Small tables with named rows and columns. After each table, cells are looked up by row and column.

gim =
cols = fen, tad, moboso, lugag, vik
getu: [91, 132, 227, 42, 83]
pofod: [112, 131, 233, 38, 120]
zurus: [129, 176, 210, 167, 146]
dugil: [178, 120, 214, 8, 163]
kudalu: [220, 179, 217, 175, 141]
zanen: [172, 171, 208, 153, 140]
kegabo: [157, 182, 215, 182, 160]
zug: [200, 128, 231, 31, 113]

kegabo, lugag => 182
dugil, moboso => 214
pofod, vik => 120
zanen, fen => 172
zug, vik => 113
zug, moboso => 231
pofod, tad => 131
getu, fen => 91
zug, lugag => 31
kudalu, moboso => 217
kudalu, tad => 179
kudalu, fen => 220
zurus, tad => 176
pofod, moboso => 233
dugil, vik => 163
zurus, fen => 129
zanen, tad => 171
Row with the largest vik: dugil

siz =
        lev  sekugoz  mezodad  pumeb
nef    2855     8441     7055   3339
dotuz  2855     8038     7138   2704
dit    3261     9073     6529   6268
git    6458     1097     3829   2933

What is the mezodad of git in siz?
3829
What is the sekugoz of git in siz?
1097
What is the pumeb of git in siz?
2933
What is the lev of dit in siz?
3261
What is the lev of nef in siz?
2855
What is the mezodad of dotuz in siz?
7138
What is the sekugoz of nef in siz?
8441
What is the mezodad of dit in siz?
6529
What is the lev of git in siz?
6458

laguk:
,fav,bog,tapi
gidut,152,205,152
nufab,120,181,123
bofaze,142,202,135
lodoza,129,108,138
niz,124,171,138
paz,130,130,143
gonoguv,162,164,139
temusuk,143,132,139
fidog,156,50,143

paz, tapi: 143
bofaze, tapi: 135
temusuk, tapi: 139
fidog, fav: 156
temusuk, fav: 143
nufab, bog: 181
niz, tapi: 138
gonoguv, tapi: 139
gidut, fav: 152
nufab, tapi: 123
paz, fav: 130
bofaze, bog: 202
nufab, fav: 120
fidog, tapi: 143
temusuk, bog: 132

mef =
,vur,nat,zuvuriz,rabolak,pes,gelan,gos,mota
bev,439,-539,497,-90,432,-189,180,73
nub,142,146,-195,302,-362,641,-89,174
sukifar,76,657,578,162,786,-424,513,144
fakev,355,-64,561,64,614,-167,365,80
balo,179,-366,-288,153,-479,687,-130,159
gupogi,194,679,547,165,696,-311,470,97
sapir,308,-385,-73,110,-165,470,-43,160
ful,70,697,402,286,536,-175,420,195

What is the gos of ful in mef? 420
What is the gelan of ful in mef? -175
What is the pes of nub in mef? -362
What is the pes of ful in mef? 536
What is the gelan of bev in mef? -189
What is the zuvuriz of bev in mef? 497
What is the mota of balo in mef? 159
What is the mota of sapir in mef? 160
What is the zuvuriz of ful in mef? 402
What is the mota of sukifar in mef? 144
What is the nat of fakev in mef? -64
What is the pes of sukifar in mef? 786
What is the rabolak of ful in mef? 286
What is the rabolak of balo in mef? 153
Which row has the largest rabolak? nub

Table ror
,soti,zagemeb,bili,dapalan,rufa
vifed,180,117,135,125,116
pak,51,149,121,175,50
rinibuf,96,86,150,86,175
telanub,134,117,106,111,93
sibage,89,100,92,99,110
mif,122,152,97,197,41

What is the rufa of mif in ror?
41
What is the soti of mif in ror?
122
What is the bili of sibage in ror?
92
What is the soti of sibage in ror?
89
What is the zagemeb of rinibuf in ror?
86
What is the rufa of vifed in ror?
116
What is the dapalan of rinibuf in ror?
86
What is the zagemeb of telanub in ror?
117
What is the dapalan of sibage in ror?
99
What is the bili of telanub in ror?
106
Which row has the largest soti? vifed

Table zon
|  | zaz | talo | sivolig | ver | luf |
|---|---|---|---|---|---|
| nes | 100 | 213 | 195 | 170 | 221 |
| gosu | 213 | 75 | 235 | 103 | 168 |
| gariz | 182 | 47 | 86 | 95 | 50 |
| tufim | 99 | 218 | 203 | 172 | 227 |
| gepa | 98 | 217 | 197 | 172 | 225 |

talo of gosu: 75
talo of nes: 213
zaz of nes: 100
luf of nes: 221
talo of gariz: 47
sivolig of gosu: 235
ver of gosu: 103
zaz of gepa: 98
zaz of tufim: 99
sivolig of nes: 195
zaz of gosu: 213
zaz of gariz: 182
luf of gepa: 225
luf of tufim: 227
sivolig of tufim: 203
luf of gosu: 168
talo of gepa: 217
Which row has the largest sivolig? gosu

